1: [  5  -8   2   7 -10 -15  10  14   5  -1  -5   8  -5  -8  -5  -2   6 -18
   4   1  -5   2   3   6 -10 -14   4  -7   0  14  -8  27  -3  17  -6   2
   3 -26 -20  -8  -4 -16 -10   1 -23  -3   3   0  -9   1 -18  -4   4   2
  14  -5  19   0  -7  16  10]
2: [  3  19   3   0 -15 -16  -6  -1   3   0   4  -4   2 -16   7   0  -5  -9
  -1  -5  -3  -3   9  -8   5  -6  -8  -2   6  15  -5  18 -11  -1   0   0
   3  54   1   4   6  23  21   6   2   3  -4  -1  -1  -2   3  -6   5  -4
   1  -1  -8  -5   0   8  -6]
3: [  1  -3   0   8   0  14   3  -5   4  -5  -6   1  -1 -16   8   2   5   4
 -10  -2  -5  -4   1  14 -11   6  11  -8   5  -3   2  -9  12   5  -9   3
  -1 -43 -11   2   0 -24  -5  -2  -3   5   2   5  -1   8  -3   7   2   0
  -1   0  -5   5  -6 -13  -6]
4: [ -6  11  -2 -10  -2 -20  -6   1   3   3   3   0  -8  -6   4   3 -11  -8
   5   0   6   8   5 -16   1 -11  -6   0  -2   8  -3  14  -8  -2   1  -1
   7  34   4  -5   0  12  17   5   1  -2  -5   5   0  -2  -8  -7   0   2
  -4  -3  10  -5   0  18   4]
5: [ -2 -10  -7   6  -6 -16  -4  11   6  -6  -7  11  -7 -32   0   3   5 -15
  -8   2  -7   7  -9  -6 -15  -5   4   2  -3   6   0  16  10   5 -17   2
   7 -50 -16   1   2 -21   1  -4 -22  -8   2  -2 -11   5 -22  -2  -1  -4
   1  -3   8   3   0  10   1]
1 3 4
6: [  8 -15  -1   0   4  21   2  -3   2   1  -4  -2  -2  22   2  -6   2  11
 -12   6   0  -1   1   7  -5   3  15   0  -7   5   2  -6  17   1   1  -4
  -3 -16 -11  -7  -1 -24 -29  -2 -10  -1  -3   3   0   8   7   6   8   0
   5   1   5   3   2 -20   3]
3 1 5
7: [ -7   7   6  -3 -17 -27  -8   5  -1  -3   1   5   0 -16  -1   5   2 -19
  12  -4  -1  -4   0 -15  -2   0  -5  -7  -2   8  -7  13 -16   3  -7   7
   4   0   3   3  -6  13  18   9 -17   0  -5  -5   0   4  -5  -4  -6   3
   0  -5  -1  -3  -5  16   5]
4 2 1
8: [ -9  24   8  -4 -12  -3  -4  -6  -5  -2  -3   1   7 -21   2   2  -3  -4
   6  -5   8   0   5   5  -3   8  -4   4  11  -6  -6  -3  -6   3   6   2
   5  27   6   2   3  22  33   5  13  -5   6  -1   2   2  -7  -2  -4   1
  -6   5 -15  -2  -1   6  -1]
2 4 7
9: [ -9  -2  -3   0  -1  -5   4   4  -7   0  16  -9   2  13   4  -1  -2   5
   5  -4  -1  -8   4  -7   9 -16 -14  -6  -3  22 -14   7  -8  -6   7   6
  -2  27   7  -1 -14  22   5   4  -2  -3   2  -1   1   2   9   3   5   4
   1   4   0   1  -1  -8   0]
4 2 7
10: [  3  -3  -4  10 -13 -23   2  14  -7   1   2  20  -6 -25  -6   8   7 -20
  -1  14   1  -5 -20   6 -12 -14  -1   1   2  15  -6  29   0   2 -24  -5
   2 -63 -21   2  -7 -16 -13   6 -43   1   3  -2 -11   3 -12  10  -3  -1
   0  -3  22   9  -5  33   4]
5 1 7
11: [ -2  -2   0   1   5   2  -1   0   4  -2  -4   1   0 -16   4   0   7   5
 -13   4   3   1   0  17 -10  10   9   5   7 -12  10 -14  22   5  -1   2
  -5 -43  -7   4   9 -22 -11  -4   8  -3   0  -1   0  -2   0  -2  -2  -1
  -1   5 -11   3  -4  -5   0]
3 6 5
12: [ -5   9  -4  -7  -2 -18   1   0  -3   0   7  -1  -6  -1   5   0   3   1
   9   2  -1  -9   2 -14  11 -11  -1  -9   1  24 -20  23 -16  -2   0   2
   3  23   8  -4   3  13  16   1   6  -5   3  -2   1  -3   3  -1   6 -10
   3  -3  14  -2   1  -3  -1]
9 4 2
13: [  5 -16   2   5  -5   0   2  16   1   2  -4  11   2 -26   6  -4   8 -11
  -7   6  -5   8  -8   0 -11  -7  -3  -1 -10   8   5   1  16  -4 -15  -5
   2 -63 -13   1   5 -40 -32  -1 -30   4   1 -12  -3  -2   1   3  -8   2
   6  -1  11  11  -4  11  -7]
5 10 3
14: [  1  -3  -3   5  -2  19   2   2  -2   2   0  -1   0 -14   0  -4   3   3
  -8  10   4  12  -3   1 -13   2   8   0  -1  -3  -4  -4   4   3  -2  -1
   2 -24  -5   4   7 -21 -15  -6 -15  -1   1  -1  -8  13  -8   6   2  -5
   0   1  -2   9  -1  -8   2]
3 11 6
15: [ -5  11   6   1   7   7  -5  -7   7  -3  -9  -1   4 -15  -5   0  -1  -5
   2   3   8   4   7   7  -8   6  -7  -4  12  -5  -4   0   5  -3  -4  -2
   4  10   3   4  12  -1   8  -3   8   9  -4   1  -3  -1  -6   1  -7   0
   0   0 -16  -7  -1   2  -8]
8 14 4
16: [ -3  11  -1   5  -7 -30   1   8  14  -1   5  12  -5 -28  -4  -5  -8  -2
   7  -5  -5 -12  -5  -3  -1 -12  -6  -3   2  11 -15  27 -10  10 -13   3
   3 -26 -15   3 -14   0  13   4 -15  -1  -7   3 -11   4 -12   7  -4  -3
   3 -11  -1   7  -2  10   5]
7 1 5
17: [-18  27   9   3 -12  10  -9  -3  11   3 -10 -10   8 -36  -1  -6   0   2
  -3  -7  13  14  -5   8 -18   6  -6   3   9 -24  10  -6   9  -3   0   4
  -4  48  -4 -10  13   7  15  -4   7  10   1   0  -5   4   0   0  -7  -1
   1   0 -24   2   3  10  -3]
8 15 2
18: [  5 -12   2  -1  -3  13   7   3  -4  -6   0  -5   5  21   6 -10   0   4
  -2   2  -2   3  -2   5   4   2   2  -4   2   7   0   0   4  -6  11   2
 -10  12  -2  -1 -12  -1  -8  -3  -3  -4  -5  -3   5  -3   7   6  10   5
   6  -6   9  -1  -4 -21  -1]
6 9 14
19: [ 13 -14   2  -6  12  -4   6   5   7   4   3  -1  -4  12   1   1  -1   6
   5  -6   1 -15   2   7   3 -11  -5   0  -4  27 -12   8  -4   1  -5  -1
  -1 -31  -7   1 -21  -9 -17   8 -12  -8  -4   5  -9  -1  -5   6   6  -5
   3  -1  21  10   4  -2   3]
1 6 18
20: [  1   0  -6   0  -1  17  10  -4  -1  -3  -4  -3   5  11   0  -9   6  -1
  -2   2  -8  -6   4  15  -4   5  -2  -6   2   3  -4   4   8   1  10  -4
 -17   8  -2   1   4   0   1   4   7   0   2   2  -9   0   8   5   4  -3
  -1  -3  -8   3  -1 -10  -6]
18 15 6
21: [ -3   2  -3   9 -13 -32   4   3  -5  -2  -5  12   2 -42   0   1   1 -23
   2   1  -5  -3  -8   3 -15  -8   3  -2   5   7 -20  17  -3  13 -16   3
   7 -63 -23  -1 -13  -9  11   4 -38  -7  -4  -3 -17   6 -19   5  -8  -3
   5  -4  -1   6  -4  19  -1]
5 10 16
22: [  5   1   1  -1   9  19   1 -12  -2   4  -2  -1   5  17   0  -5  -2   3
  -4  -6   2  -5   6  14   5   6   1   9  -3   0  -1 -10   9  -4  17 -11
  -6  35   9  -1  -1   5  -3   2  31   9  -8   1  -4   6   4   6   2   1
  -8  -2 -12   0  -7  -4  -9]
20 18 15
23: [ -7  18  -1  -9   2 -10   2  -3   1  -5   6  -8  -2  -4  -2   8   0  -1
   3 -12   5 -11   9  -8  -3  -1  -6   0  -6  21  -4  11 -10  -3   9   6
   0  41  12   3  -4  13  16  -3  21   0  -4   1   0  -4  16   3   2   6
   2  -1 -14   3  -1  -1   3]
2 9 12
24: [  2  -2   3   5   4  27   1  -4  12  -6 -13   3  -2  -9   0  -3   8   8
  -9   3  -5   9 -12  13 -14   8   8   6   6 -18   6 -19  18  -2  -7  -2
  -6 -51 -14  -2  17 -25 -19   0  -1   6   1   4  -4   2   0   2  -7  -2
   1   2   4   4  -4  -8  -7]
11 3 14
25: [ -9  22   0  -8   5  -9   7  -4  -9  -2   1   3   7  -3   3   2   1  -3
  11  -5  -2  -4   4  -2  10  -1  -2   1   7   4 -10   6 -16   0  11  -2
   0  55  10  -4  -4  24  24   2  21  -1   3   4  -1   1   4  -7  -1  -1
   2  -2 -11   0   0   6   4]
23 2 8
26: [ -6  18  -2  -4  -4   4   7  -6  -4  -7  -2  -7   7   1  -2  -2  -1   0
  11  -5   3   7  21  -3  -3   5  -1  -4   7   4  -2   7  -9   1  13   0
  -4  63  15   0  -7  38  18   4  24  -2   3   1   7 -10   5 -10   7  -1
  -8   0  -4  -4   5  -4   5]
25 23 2
27: [ -1  19   4  -1   4  -1  -5 -14  -5   4  -1  -6  -1  10   4  -3   5  -4
   6   0   4  -3  10  -8   3   5   7  -8   5   8  -7  10  -6 -10   5  -3
  -3  54   0  -4   3  22  14  -2  17   0   6   5   2   4   6 -11   7   4
  -3  -4  -5  -7  -4   1  -2]
25 26 23
28: [-10  17   5   3  -8   1  -2  -4  -1  -5  -3  11  -4 -27   1   0  -8  -8
  -5   3   1   3  -3   3  -5   3   1   8   5  -5  -4  -3   6   0  -1   0
  10   9   1  -3  13   4  18  -3  10   4   2   2   0   2   2  -5 -12  -1
   3  -3 -20   7   4   7  -5]
15 8 17
29: [ 16 -32  -8  -3   9  24  13  -1  -4  -3   1  -3   3  56   3   0   9   9
  -8  -6   4  -4   1   7   3  -1  -3  -2  -6  10   2 -12  15  -5  -2 -10
  -7 -46   3   1  -8 -34 -41  -7  -4   5  -3   5  -8   1  10   7   8   6
  -8   5  10   4   2 -28  -7]
6 19 18
30: [  6 -16   2  13   3  35   1   1   4  -2  -2   1  -2   2   1  -5   0  20
  -9  -1  -2   3  -3  11  -4   9   5   5  -2 -18  13 -34  21  -1  -5   1
  -9 -45  -6   1  18 -28 -27 -13   4   6   5  -5 -10   2   2  10   0  -3
   1   3   6   0   1 -12  -5]
24 11 3
31: [  2   5   0   5   7  21   2  -3  -1   1 -15   4   6 -16  -7  -6   5   9
 -17   6   4   5  -9  16  -3  11   4  11   5 -24   6 -14  27   1  -4  -5
  -2 -24  -6  -4  13 -29 -12  -5  -4   1   0  -2   6   1  -5   1   1  -1
  -3  -7  -6  -3  -7 -10  -7]
11 24 3
32: [ -7  31   7  -1  -4 -17  -9  -8  -2   0  -1  -6   2 -15   2   8  -4 -10
   6   0   6  -3   5   3  -1   3   2   3   1   1 -12   5  -9  -4  14  -1
   6  33   5   1   2  29  35   1  24  -4  -4   1   4  13  -6  -7   2   1
   0  -4 -16  -4  -3   9  -6]
8 25 2
33: [  3   3   1  11   3  27   1  -3  11   3  -9  -7   4  -1   9  -3  -3  15
  -8  -9   8  -2   4  17  -4  13   3  12   7 -20  17 -36  13  -5  -5  11
  -2   4   8   7  15 -20 -18  -2  13   5  -2   3   3   4   6   9   1  -1
  -3   2 -15   5   3 -18  -2]
31 30 11
34: [  5  -5  -4  -7   3  18  -1  -8   1   1   2  -8  10  27  -1  -5  -9  -1
  -4  -7   6  -5   9   5   4   5   7  -4 -16  10   1  -5   0  -5   9   3
  -6  48  10   2  -2  10  -6   3  27   8   1   5  17  -2  19   6   2   0
  -7   6  -4  -5   5 -13  -9]
22 27 18
35: [  2  24  -6  -6   3 -12   5  -7   2   6   3  -4   3   7   1  -2  -5  -6
  10  -8   0   3  11  -4   8  -3  -4   1   2  13  -7  14 -19   5  16   2
   2  63  13  -2 -13  33  19   5  15  -3  -2   9   0   7  -2 -13   8  -2
   0  -3   3  -7   0  -1   0]
25 26 27
36: [ 12 -14   0  -1   2  27  -2   1  -8   3  -3  -1  -5  24  -4  -2  14  -1
  -5   6  -1   6   1   9  -9   9  18   5  -5  -7  17 -10  17  -9   5  -2
  -2 -18 -14   0  12 -19 -18 -11 -10   4   1   7   4   2  -1   2  15  -2
  -6   5   2  -8   1 -16   5]
6 14 30
37: [ -5  -1   0  -8  11  -1  -7  -8 -11   2  10  -6   8  20   3   5  -6   7
   7   0  -3  -9  10  -4   3   0   3   3  -4  23 -10   4 -10  -4   9   5
  -1  26  14  -1 -10  24   6   2  14  -2   3   1  11   2  16  -1   2   1
  -1   0  -2   3   5 -14  -2]
9 23 34
38: [-11   5  -4   0  -8 -22  -5   7   4  -4  -4  10   0 -34  -7   3  -1  -7
   4   2   0  -2  -1 -10  -7   0   1   2   4   4  -3  16   0   7  -7   1
   7 -19  -7   4  -1   3  21  -2 -25  -4  -5   3  -7   5 -14  -1  -6   4
  -2  -3 -14   0  -3   7   5]
16 7 5
39: [ 14 -21   1  -2   5  14  11   5  -5  -1   4 -11  -1  27  -2   2  -6  13
   4  -5  -5  -1   1   4  -2  -9   2  -4  -5  17  -1   1   9   1   7   2
  -4 -41  -6   2  -4 -18 -22  -1 -16   2   4  -3  -4   1  10   2   6  -2
  10  -3  16   5   3 -10   0]
6 19 29
40: [ -6  11   1  -8 -13 -37  -3   2   2  -5   3   1   0 -52   0   6  -3 -11
   6  -5   0  -6  -6  -8  -2  -7  -4   0  -2  -1 -13  19  -7  12  -4   9
   7 -37  -1   7  -3   5  30   8 -13  -4   4  -5  -1   0 -13   1 -12   6
   2  -4  -5   3   1  18   0]
38 16 7
41: [ -3   4   0  -5 -11 -11   3  11   4  -2  -1   4  -7 -22   3   2   2  -6
   7   5  -1   6 -11 -10  -8  -9   0   7  -1   4  -4  13  -3   8 -11   1
   3 -41 -14   1   0 -18  -1   2 -31  -2  -6  -4  -7  -1 -16  -1  -3  -1
   5   1  12   0  -7   8   7]
5 1 38
42: [-15  28   2  -6   6  -2 -12  -4 -11   3  -6  -3   6 -21   0   4  -5   0
   8  -6   6   7  12  -9 -13   6   5   5   8 -14   6   1  -6  -3   7   1
   3  36   3   0   7  25  30  -5  16  -1   7   4   1  -2   0  -7  -8  -6
   5   1 -17   5  -1   1   8]
8 32 25
43: [  8 -24  -1   4   6  12   7  12   3  -3   6 -10  -2  31   4  -4   4   6
  -8   2  -2  11  -2  -1  -2   1  17  -1  -1   2   8   5   3   4  -1  -5
  -2   7   0   4  -1 -15 -17  -1  -9   0   5   7  -3   3  -1  -2   2  -3
  -7  -2  16   0  -2 -15  -4]
18 6 36
44: [ -6  13  -5  -8   4 -27  10  -3   1   6   9   1   3  -8   2   4  -4   4
   9  -5  -8 -18   1 -12  15 -14 -15  -4  -3  24 -25  28 -25   3  10  11
   2  19   1  -4 -12  28  17   7   9  -8  -7  -3   1  11   1   0   4  -1
   8   2  -4   6   2   8   0]
12 9 23
45: [  5  -2   6  13  -4  11 -12  -8  -1   6  -7   4   0 -10  -2  -5   0   8
  -4   7  -6   2   1  14 -12   8   3   1   8 -12  -1 -12  15  -2  -5  -1
  -3 -27 -13  -1   8 -16   3   2   2   5   0   0   1   4  -5   4  -8  -5
  -3   0 -12   6  -2 -12  -4]
3 11 31
46: [ -1  -1   2   3 -10 -11   1   4   5  -5   2  10   0 -33   1   0   3   4
   4   1  -5  -8  -6   7  -8  -3 -12  -4   5   3 -15   7   7  13 -17   2
   5 -63  -8  -1   1 -15  -1   5 -19  -2  -1 -11 -18   6 -19   7  -1  -6
  -2  -1  -2  -1   0   5  -7]
5 41 21
47: [ -4  15   6 -12  -4 -22  15  -6  -3   4   8  -1  -5   7   0  11  -5  10
   6  -9  -3 -10   9  -1  11 -12  -8  -4  -2  23 -20  17 -28   9  10  -1
  -2  46  13   0 -16  40  17   5  11  -4  -1   3   4  -7  -3  -8   6   2
  -2   1  -4  -5   3   0  -2]
35 44 25
48: [-17  17  -1  11   0   4   0  -9   8 -11  -2  12   2 -35   3   1  -5   4
  -2  -1   6 -12   7  -6   6   2   2   1   5   1 -14   0   8   6   3   4
   3  -4  13   6  10  11  10   4  27   5  -1   3  -3  -2  11  10  -6  -1
   6   1 -22  10  -3   2 -11]
28 15 8
49: [ -2   5  -3   0  13  24   2 -13  -4   5   7  -8  10  31  -1  -1  -1  10
   0  -6   2  -5   3  11  11   8 -12  -2   3  -1   4  -9   3  -7  17   2
  -8  50  13   3   6  12  -4  -1  28   3  -1   4  -1  -8  25  -1   9   7
 -13  -3 -15   2   1 -13  -1]
22 34 37
50: [  1  16  -6 -11   3 -12   9   2   0   1   5  -1   4  -5  -3   0  -8   3
   2 -12  -6 -10   4  -4  11  -5 -16   1  -7  25 -12  17 -14   6   0  -1
  -5  13   3  -4  -8   6   6  10   5  -9  -4  -7  -8  -2   2   4   7  -1
   4   5   7   2  -6   7  -1]
12 44 9
51: [ -7  12  -4  -2   8  33  -9 -10   4  -1  -1  -5  11   0   5   8  -5  18
  -1  -6   5  -3  -5   4   4  10  -7   0  -1 -10   2 -32  14  -9   9   5
  -3  17  20   6  11  -3  -4  -6  24   7   2  -3  11  -2  16   5  10   1
  -5   6 -20  -1  -2 -16 -15]
33 22 49
52: [  3   1  -4  12 -12 -20  13   2   6   3   9  12  -3 -34  -3  -3   2   3
   0 -11 -10 -27 -13  10  -1 -14 -16  -3   5  27 -23  18   4  14 -16   3
   0 -56 -12  -1 -13 -17  -2  -1 -21  -1  -3 -10 -26   9  -5   9  -3   3
   2  -5  14  12  -2  11  -7]
46 16 21
53: [ -8  25   2  -3  -2 -23  -9  -1   3   0   0   4   2 -22   4  -4  -8  -8
   5  -3  -2   7  19  -5  12  -2  -9   2  10   1 -11  13 -18   8   5   9
   5  48  12  -7  -1  23  27   5  12  -5  -3   5   4   3  -5  -5   0   1
   2   7  -8  -3   3  16  -3]
2 25 32
54: [  1 -23  -1  -2   5  29   8   0  -5  -3  -3  -9  -5  27   7 -14   4  14
 -11  -1   9   0  -2  16  -8  20   1  -1  -3 -10  14  -5  12   1   3  -1
  -9   4  -4   3   2 -13 -24  -1   3   8   5   0  -1  -2   8  -2   6  -7
  -1   0   4  -6   3 -17  -3]
6 43 36
55: [  2 -14 -10   2  -1   4  10   5  -6  -2   7   2  -5  18  -3  -2   1   1
  -1  -7  -9   1   0  -1   4  -5  -3  -8  -1  20 -10   8   5   3   1   3
  -5 -28   0  -4 -11 -14 -13  -2 -15   1   9  -1  -9   0  -2  -4   2  -4
  -2  -5  15   3   2  -9  -1]
39 19 43
56: [-10  29  10  -8   1 -32  -9   6  -3  -3  -1   7   4 -14  -7   9  -8 -19
   8   2  -3   7  -1 -15  -3  -6  -3  -4  -1  -8  -5  16 -21   4   6  -1
   9  36   0  -4  -2  30  35   7  -6  -6  -1  -2  10  -1 -14 -14  -6  -1
  -1   1  -8  -4   2  13  10]
53 4 32
57: [ 11 -15  -7  -8   3 -10  13  -2   6  -4  14   1  -4   7  -3  -6  -1   4
   0  -4 -10 -18   2   4  13 -22  -5  -6 -12  37 -20 -11  -3   4  -1   1
  -8 -60   1   3 -20  12  -9   0   2  -6  -4  -4  -2   1  16   6   7   0
   3  -1  17   2  -7  -2 -12]
19 55 39
58: [ -6  21   1  -8  -7   1  -5  -8  -1  -5  -6   7  -2 -27   0   3  -1 -13
  -1  -3   8  -1   7  -8  -4  12   6   9   3  -3   2  10   2   3   5   4
   6  11   4 -10   4  18  13   2  10   7   5  -1  -4   0  -2  -1  -2  -5
   0   7 -13  -1   2   7  -3]
28 8 15
59: [  3  -1  -4   2  -4   2   3   2   4  -5  -2   0  -1 -17  -2  -2  12   1
  -4   6   1   2   2   2 -13   2  -3   1   9  -3  -4  -1   4   5  -2  -2
  -2 -44  -7   0   2 -17  -4  -4 -12  -1   3  -7   3  -4  -8   1  -2 -12
   1   3  -3   7  -3   3  -5]
14 3 11
60: [ -6  20   2  -1   2 -10  -2  -7   5   1   3   7   3  -7  -1   5   1  -3
   2  -2   1 -10  10   5   7  -3  -9  -4   4   6  -5   8 -20  -1  -3   5
   3  45   3  -7  -5  30  24  -1  20  -1  -4  -3   4   0   1   1  -3  -4
  -4   3  -4   0  -1   9   6]
25 53 2
61: [ -2  15  -4  10   4  11  -2 -11   2   2  -4   3   6 -28   1  -2   0   6
  -9  -6   6 -14   3  10 -16  11   3   1  11  -5  -3  -5  15  11  -7  -2
   0 -36  -3  -5   4  -8  -1  -2  -1   1   5   2 -10   6  -1   6  -4   5
   5  -3 -10   0   0  -8 -10]
3 45 11
